Below is a small trained network, with its code and all its weights. Each question gives an input and a class and asks what happens when units are switched off, that is, made to give their printed mean instead of their output.

import numpy as np


def w(rows, s, z=0):
    codes = np.array(rows[::2]) - 128.0
    scale = np.full(codes.shape[1], s)
    scale[-1] = z or s
    return codes * scale


def f(y):
    return y / 2 * (1 + np.tanh(0.7978845608 * (y + 0.044715 * y**3)))


def log_softmax(a):
    a = a - a.max(-1, keepdims=True)
    return a - np.log(np.exp(a).sum(-1, keepdims=True))


def net(x, mask):
    res = np.array(x, float).reshape(1, 7) / 4 @ E
    y = f(res @ A[0][:, :-1].T + A[0][:, -1])
    res = res + np.where(mask, y, B[0][:, -1]) @ B[0][:, :-1]
    return log_softmax(res[-1] @ U[:, :-1].T + U[:, -1])


A, B = {}, {}
E = w([
[160,108,82,135,178,41,39,130],'x0',
[127,126,127,128,127,126,128,128],'x1',
[111,104,253,147,171,142,87,148],'x2',
[222,18,151,159,125,111,217,152],'x3',
[212,146,105,132,130,233,65,148],'x4',
[49,41,59,129,213,189,140,129],'x5',
[104,69,119,124,41,130,80,129],'x6',
],0.0047)
A[0] = w([
[139,132,134,108,131,114,128,128,4],'n0',
[128,130,127,121,136,121,129,133,3],'n1',
[77,183,123,111,136,137,91,135,43],'n2',
[174,179,151,125,83,92,137,139,36],'n3',
[111,113,116,126,140,141,132,125,14],'n4',
[162,212,130,120,250,125,192,122,58],'n5',
[81,176,118,122,132,142,83,129,42],'n6',
[163,128,127,125,127,166,103,125,3],'n7',
[83,171,127,117,129,138,96,117,35],'n8',
[117,104,236,124,169,141,73,136,54],'n9',
[35,123,151,132,123,14,186,123,14],'n10',
[149,109,109,126,157,81,81,126,55],'n11',
[104,159,156,125,84,181,188,125,28],'n12',
[99,76,71,127,182,170,128,135,63],'n13',
[87,166,125,116,128,138,94,112,35],'n14',
[84,70,99,134,174,162,127,117,28],'n15',
[185,171,171,114,75,90,121,114,25],'n16',
[161,95,104,118,154,86,94,130,66],'n17',
[126,130,144,114,124,151,158,124,12],'n18',
[169,130,117,129,132,183,100,133,14],'n19',
[194,138,118,128,129,194,81,127,78],'n20',
[190,63,140,124,132,122,165,122,49],'n21',
[190,135,114,133,133,192,87,128,49],'n22',
[169,133,116,123,135,183,100,144,19],'n23',
[149,164,4,121,82,117,171,130,30],'n24',
[169,83,130,137,129,113,170,149,42],'n25',
[173,172,161,126,83,94,119,114,49],'n26',
[92,42,124,119,10,139,61,128,58],'n27',
[146,148,51,112,103,109,164,117,23],'n28',
[178,142,113,147,131,189,90,135,56],'n29',
[157,106,101,131,171,55,63,133,24],'n30',
[181,60,137,140,110,115,154,134,96],'n31',
[68,86,99,121,172,169,157,128,51],'n32',
[194,55,144,130,132,119,165,115,45],'n33',
[152,166,146,142,92,104,127,141,100],'n34',
[73,171,118,126,102,131,75,137,88],'n35',
[112,103,222,133,162,137,88,137,31],'n36',
[113,104,120,113,149,146,128,124,16],'n37',
[152,118,92,136,172,67,57,126,68],'n38',
[81,144,153,124,77,210,204,126,65],'n39',
[74,189,128,146,133,141,90,106,49],'n40',
],0.011,0.0054)
B[0] = w([
[73,116,104,175,88,137,140,139,64],'n0',
[73,106,126,193,81,131,170,136,61],'n1',
[125,173,135,121,156,128,182,144,169],'n2',
[71,162,148,151,126,132,65,150,162],'n3',
[71,128,131,174,98,131,128,135,76],'n4',
[189,86,77,233,100,45,113,214,218],'n5',
[120,160,128,124,160,134,187,143,166],'n6',
[58,100,117,139,83,106,167,131,85],'n7',
[118,166,129,137,139,126,184,145,140],'n8',
[106,76,107,177,209,186,121,62,211],'n9',
[68,12,107,13,134,76,126,136,252],'n10',
[143,114,164,139,75,155,147,121,144],'n11',
[140,112,163,138,59,181,159,147,145],'n12',
[84,177,155,118,135,135,34,146,238],'n13',
[118,164,123,137,132,127,186,141,135],'n14',
[78,189,131,136,110,117,74,140,188],'n15',
[75,178,140,128,116,144,43,156,181],'n16',
[148,141,155,129,87,159,160,137,151],'n17',
[97,106,140,177,74,137,173,133,75],'n18',
[68,82,113,117,79,98,161,126,109],'n19',
[104,63,136,58,144,80,137,139,188],'n20',
[113,179,117,117,153,134,187,159,186],'n21',
[93,75,121,74,119,88,142,132,159],'n22',
[75,85,115,112,89,97,155,122,113],'n23',
[99,73,135,193,252,191,128,63,209],'n24',
[104,166,120,132,142,123,191,137,151],'n25',
[87,166,138,129,116,134,56,153,170],'n26',
[195,98,76,234,113,39,114,200,241],'n27',
[82,89,113,175,161,168,148,72,134],'n28',
[96,83,116,79,116,93,141,126,152],'n29',
[144,99,170,138,51,197,143,165,179],'n30',
[132,173,143,112,189,123,173,157,223],'n31',
[97,175,163,126,92,123,61,158,213],'n32',
[113,177,134,116,174,132,192,160,199],'n33',
[111,159,131,121,125,135,85,143,159],'n34',
[141,158,133,114,187,114,172,171,210],'n35',
[96,99,92,183,161,180,134,74,166],'n36',
[74,136,135,180,94,121,125,127,84],'n37',
[172,101,177,111,77,208,147,154,212],'n38',
[181,70,187,99,79,205,133,163,222],'n39',
[124,176,139,119,162,122,182,152,179],'n40',
],0.032,0.0025)
U = w([
[128,181,137,107,155,124,192,153,114],'0',
[82,169,152,128,106,132,70,135,111],'1',
[95,73,119,73,109,95,146,124,103],'2',
[163,109,175,130,76,187,154,140,124],'3',
[111,103,111,173,161,168,133,75,117],'4',
[168,128,132,101,151,125,118,133,247],'5',
[169,120,96,178,112,85,130,164,107],'6',
[182,184,88,110,56,98,132,1,107],'7',
],0.0097,0.014)

Each question gives the input, the list of numbers given to net, and the class t.
The units are the neurons (one row each of A and B). Each row of codes is followed by its name. A weight is (code - 128) times the scale printed after its matrix; where a second scale follows, it is the last column's (A, B and U).
mask holds one flag per neuron, in row order. A switched-off neuron (its flag False) gives its mean, the last column of its row in B, instead of its output. The means were averaged over made-up inputs and are rounded, as every weight is.
A unit's drop is (log p(t) with every unit on - log p(t) with that unit switched off) / (log p(t) with every unit on - log p(t) with every unit switched off).
The circuit of an input: a set's keep is (log p(t) with only the set's units on - log p(t) with every unit switched off) / (log p(t) with every unit on - log p(t) with every unit switched off). Starting from the 12 units with the biggest drops (on a tie, the unit counted first), units are removed one at a time, each time the one whose removal leaves the highest keep (on an exact tie, the one counted first), for as long as the keep stays at least 0.8.
circuit, biggest first: the units of the circuit, biggest drop first
unit that matters most: the unit with the biggest drop
k most important neurons: the k neurons with the biggest drops, biggest first
drop when u is switched off: that unit's drop, to one decimal
input [1,5,5,0,3,-2,4], class 4: circuit, biggest first => n9, n36
input [-2,-5,-3,5,-6,5,0], class 2: 2 most important neurons => n10, n35
input [-3,3,2,6,-3,6,-4], class 0: circuit, biggest first => n33, n21
input [6,-1,-2,-4,-4,4,6], class 3: circuit, biggest first => n38, n30
input [-3,-6,6,5,-1,4,4], class 4: circuit, biggest first => n9, n36
input [-8,3,2,-2,0,-2,6], class 3: most important neuron => n39
input [-4,1,2,0,2,3,-2], class 3: 2 most important neurons => n39, n10
input [-8,0,-3,6,-7,3,-3], class 3: 2 most important neurons => n39, n12
input [7,-6,1,-7,0,-5,1], class 0: 2 most important neurons => n35, n40
input [-2,2,-6,6,-3,-7,3], class 1: 3 most important neurons => n16, n3, n26
input [-6,1,2,1,-5,7,6], class 1: 2 most important neurons => n32, n15
input [-4,1,4,5,3,-2,5], class 0: 3 most important neurons => n31, n33, n21
input [8,-8,1,6,-4,0,-6], class 3: 2 most important neurons => n30, n38
input [3,2,7,-3,-5,6,1], class 4: most important neuron => n9
input [4,-3,-4,7,-7,7,-7], class 0: 3 most important neurons => n33, n21, n25
input [-4,4,0,-7,0,8,1], class 1: 3 most important neurons => n32, n13, n15
input [4,-4,6,6,8,-7,2], class 2: circuit, biggest first => n20, n22
input [6,-4,6,1,-4,-7,-6], class 1: circuit, biggest first => n16, n26
input [4,3,-1,6,8,8,8], class 1: drop when n32 is switched off => 0.3
input [8,1,6,-2,-7,3,-8], class 3: unit that matters most => n38
input [-8,-2,-7,7,0,-6,3], class 3: drop when n39 is switched off => 2.8
input [-2,4,-3,-6,8,5,-4], class 2: drop when n20 is switched off => 0.1
